Below is a small trained network, with its code and all its weights. Each question gives an input and a class and asks what happens when units are switched off, that is, made to give their printed mean instead of their output.

import numpy as np


def w(rows, s, z=0):
    codes = np.array(rows[::2]) - 128.0
    scale = np.full(codes.shape[1], s)
    scale[-1] = z or s
    return codes * scale


def f(y):
    return y / 2 * (1 + np.tanh(0.7978845608 * (y + 0.044715 * y**3)))


def log_softmax(a):
    a = a - a.max(-1, keepdims=True)
    return a - np.log(np.exp(a).sum(-1, keepdims=True))


def net(x, mask):
    res = np.array(x, float).reshape(1, 8) / 4 @ E
    y = f(res @ A[0][:, :-1].T + A[0][:, -1])
    res = res + np.where(mask, y, B[0][:, -1]) @ B[0][:, :-1]
    return log_softmax(res[-1] @ U[:, :-1].T + U[:, -1])


A, B = {}, {}
E = w([
[99,101,47,173,165,7],'x0',
[89,56,171,106,242,115],'x1',
[128,133,126,128,132,128],'x2',
[203,70,88,66,132,119],'x3',
[115,117,118,121,118,136],'x4',
[132,152,123,126,151,129],'x5',
[113,117,112,119,120,142],'x6',
[127,125,127,129,128,130],'x7',
],0.015)
A[0] = w([
[240,99,18,98,163,104,175],'N0',
[24,97,40,173,192,69,170],'N1',
[225,76,124,2,151,135,213],'N2',
[64,160,135,182,59,133,194],'N3',
[81,122,244,85,241,142,219],'N4',
[198,70,147,71,204,143,155],'N5',
[66,204,228,89,105,211,167],'N6',
[193,206,96,149,27,206,252],'N7',
[176,40,242,84,170,202,125],'N8',
[172,158,59,212,120,46,185],'N9',
[41,12,149,147,229,116,181],'N10',
[87,13,103,87,236,8,82],'N11',
],0.0085,0.0046)
B[0] = w([
[171,9,138,43,17,86,210],'N0',
[140,145,131,153,229,69,230],'N1',
[104,253,113,24,9,101,222],'N2',
[87,218,175,178,184,38,187],'N3',
[56,125,100,127,152,241,210],'N4',
[32,164,116,66,54,148,191],'N5',
[122,42,209,133,136,176,221],'N6',
[228,123,177,55,97,32,251],'N7',
[52,155,31,147,72,152,207],'N8',
[97,49,93,135,164,57,210],'N9',
[60,167,189,165,216,153,224],'N10',
[80,145,222,90,196,75,245],'N11',
],0.0078,0.017)
U = w([
[122,135,223,85,148,113,228],'0',
[183,154,131,78,105,147,97],'1',
[117,188,47,215,140,55,209],'2',
[139,1,88,98,119,110,75],'3',
[74,103,124,185,145,222,133],'4',
[57,167,46,113,115,157,79],'5',
[110,152,145,170,196,122,1],'6',
],0.012,0.0042)

Each question gives the input, the list of numbers given to net, and the class t.
The units are the neurons (one row each of A and B). Each row of codes is followed by its name. A weight is (code - 128) times the scale printed after its matrix; where a second scale follows, it is the last column's (A, B and U).
mask holds one flag per neuron, in row order. A switched-off neuron (its flag False) gives its mean, the last column of its row in B, instead of its output. The means were averaged over made-up inputs and are rounded, as every weight is.
A unit's drop is (log p(t) with every unit on - log p(t) with that unit switched off) / (log p(t) with every unit on - log p(t) with every unit switched off).
The circuit of an input: a set's keep is (log p(t) with only the set's units on - log p(t) with every unit switched off) / (log p(t) with every unit on - log p(t) with every unit switched off). Starting from all 12 units, units are removed one at a time, each time the one whose removal leaves the highest keep (on an exact tie, the one counted first), for as long as the keep stays at least 0.8.
circuit, biggest first: the units of the circuit, biggest drop first
unit that matters most: the unit with the biggest drop
k most important neurons: the k neurons with the biggest drops, biggest first
drop of u: that unit's drop, to one decimal
input [4,-1,4,2,-3,5,7,-6], class 3: circuit, biggest first => (N0; N3)
input [-5,-6,-3,1,-6,1,7,-7], class 1: unit that matters most => N11
input [1,-6,-4,7,-6,6,2,7], class 3: 2 most important neurons => (N0; N9)
input [0,-6,7,2,5,0,3,3], class 1: circuit, biggest first => (N11; N7)
input [-8,8,-4,1,7,8,4,7], class 5: 3 most important neurons => (N8; N2; N5)
input [0,4,2,-4,-6,8,6,2], class 4: circuit, biggest first => (N4; N7)
input [2,-7,-7,0,7,1,4,1], class 2: circuit, biggest first => (N3; N6)
input [3,2,-8,8,1,-6,8,-1], class 0: 2 most important neurons => (N11; N2)
input [3,-4,-4,0,-4,7,2,7], class 2: 3 most important neurons => (N6; N4; N11)
input [1,-4,-1,-4,-5,1,5,-3], class 2: 2 most important neurons => (N11; N0)
input [5,5,-8,0,8,7,-5,6], class 6: 2 most important neurons => (N7; N1)
input [-2,7,-5,6,8,-6,5,-4], class 5: drop of N8 => 0.1
input [7,-5,1,3,1,4,-8,4], class 3: drop of N0 => 0.3
input [-1,8,7,-4,2,3,4,-2], class 4: circuit, biggest first => (N4)
input [6,-2,2,4,-7,2,1,1], class 3: drop of N0 => 0.3
